Below is a small trained network, with its code and all its weights. Each question gives an input and a class and asks what happens when units are switched off, that is, made to give their printed mean instead of their output.

import numpy as np


def w(rows, s, z=0):
    codes = np.array(rows[::2]) - 128.0
    scale = np.full(codes.shape[1], s)
    scale[-1] = z or s
    return codes * scale


def f(y):
    return np.maximum(y, 0)


def log_softmax(a):
    a = a - a.max(-1, keepdims=True)
    return a - np.log(np.exp(a).sum(-1, keepdims=True))


def net(x, mask):
    res = np.array(x, float).reshape(1, 5) / 4 @ E
    y = f(res @ A[0][:, :-1].T + A[0][:, -1])
    res = res + np.where(mask, y, B[0][:, -1]) @ B[0][:, :-1]
    return log_softmax(res[-1] @ U[:, :-1].T + U[:, -1])


A, B = {}, {}
E = w([
[95,2,55,179],'x0',
[10,197,62,156],'x1',
[208,171,12,84],'x2',
[127,127,128,130],'x3',
[128,127,127,134],'x4',
],0.008)
A[0] = w([
[64,67,248,185,2],'neuron 1',
[157,162,19,115,87],'neuron 2',
[117,48,67,198,66],'neuron 3',
[55,224,121,124,70],'neuron 4',
[196,93,182,133,58],'neuron 5',
[104,109,169,146,52],'neuron 6',
[65,147,76,199,82],'neuron 7',
[44,134,199,183,63],'neuron 8',
[197,137,58,96,31],'neuron 9',
],0.012,0.0095)
B[0] = w([
[123,118,86,61,254],'neuron 1',
[67,127,107,71,235],'neuron 2',
[176,231,252,96,228],'neuron 3',
[211,99,109,133,224],'neuron 4',
[172,104,49,131,193],'neuron 5',
[81,139,97,86,153],'neuron 6',
[226,90,56,155,204],'neuron 7',
[110,116,125,53,223],'neuron 8',
[69,109,104,79,186],'neuron 9',
],0.012,0.0066)
U = w([
[63,114,106,68,20],'0',
[138,137,139,162,251],'1',
[183,234,195,134,127],'2',
[229,49,89,178,48],'3',
[114,118,139,169,243],'4',
[63,151,134,246,116],'5',
],0.013,0.014)

Each question gives the input, the list of numbers given to net, and the class t.
The units are the neurons (one row each of A and B). Each row of codes is followed by its name. A weight is (code - 128) times the scale printed after its matrix; where a second scale follows, it is the last column's (A, B and U).
mask holds one flag per neuron, in row order. A switched-off neuron (its flag False) gives its mean, the last column of its row in B, instead of its output. The means were averaged over made-up inputs and are rounded, as every weight is.
A unit's drop is (log p(t) with every unit on - log p(t) with that unit switched off) / (log p(t) with every unit on - log p(t) with every unit switched off).
The circuit of an input: a set's keep is (log p(t) with only the set's units on - log p(t) with every unit switched off) / (log p(t) with every unit on - log p(t) with every unit switched off). Starting from all 9 units, units are removed one at a time, each time the one whose removal leaves the highest keep (on an exact tie, the one counted first), for as long as the keep stays at least 0.8.
units of the circuit, in order: the units of the circuit, biggest drop first
unit that matters most: the unit with the biggest drop
top k neurons: the k neurons with the biggest drops, biggest first
drop when u is switched off: that unit's drop, to one decimal
input [-4,7,5,2,6], class 3: unit that matters most : neuron 4
input [-8,1,-8,1,-2], class 0: units of the circuit, in order : neuron 8; neuron 1
input [-6,1,6,7,6], class 4: top 3 neurons : neuron 3; neuron 1; neuron 8
input [5,-6,7,5,8], class 1: top 4 neurons : neuron 1; neuron 3; neuron 8; neuron 6
input [-7,-1,8,7,5], class 0: units of the circuit, in order : neuron 9; neuron 2
input [-3,8,-7,0,7], class 3: top 2 neurons : neuron 4; neuron 7
input [-3,-4,-7,1,-7], class 0: units of the circuit, in order : neuron 1; neuron 8
input [-7,-3,7,6,7], class 0: top 3 neurons : neuron 9; neuron 3; neuron 2
input [-2,-6,0,-4,-5], class 3: top 3 neurons : neuron 3; neuron 5; neuron 2
input [-2,-6,-6,-3,2], class 0: top 3 neurons : neuron 1; neuron 7; neuron 4
input [-4,8,-3,4,7], class 3: units of the circuit, in order : neuron 4; neuron 7
input [-5,-7,6,8,-6], class 4: units of the circuit, in order : neuron 3; neuron 9; neuron 1
input [-3,-2,-7,-6,-5], class 0: top 2 neurons : neuron 1; neuron 8
input [-5,4,-8,-1,-5], class 0: unit that matters most : neuron 8
input [-1,-7,-7,3,-7], class 0: top 4 neurons : neuron 1; neuron 7; neuron 4; neuron 6
input [-7,-8,7,8,-3], class 3: top 3 neurons : neuron 5; neuron 3; neuron 8
input [3,-5,8,8,-2], class 0: top 2 neurons : neuron 9; neuron 2
input [1,8,-1,-5,-7], class 3: top 2 neurons : neuron 7; neuron 4
input [-2,-7,-4,-3,-1], class 3: top 3 neurons : neuron 5; neuron 3; neuron 2
input [8,5,-2,2,7], class 2: unit that matters most : neuron 3
input [2,6,-4,-6,2], class 3: top 3 neurons : neuron 7; neuron 4; neuron 2
input [4,8,-5,5,7], class 3: top 2 neurons : neuron 7; neuron 4
input [-6,1,-7,-6,-3], class 0: drop when neuron 3 is switched off : 0.3
input [7,2,-5,-4,-4], class 2: drop when neuron 5 is switched off : 0.0
input [5,-3,4,-1,-8], class 1: drop when neuron 8 is switched off : 0.1
input [8,8,-6,1,-2], class 2: drop when neuron 3 is switched off : 1.7
input [-6,-6,-5,1,-6], class 1: units of the circuit, in order : neuron 3
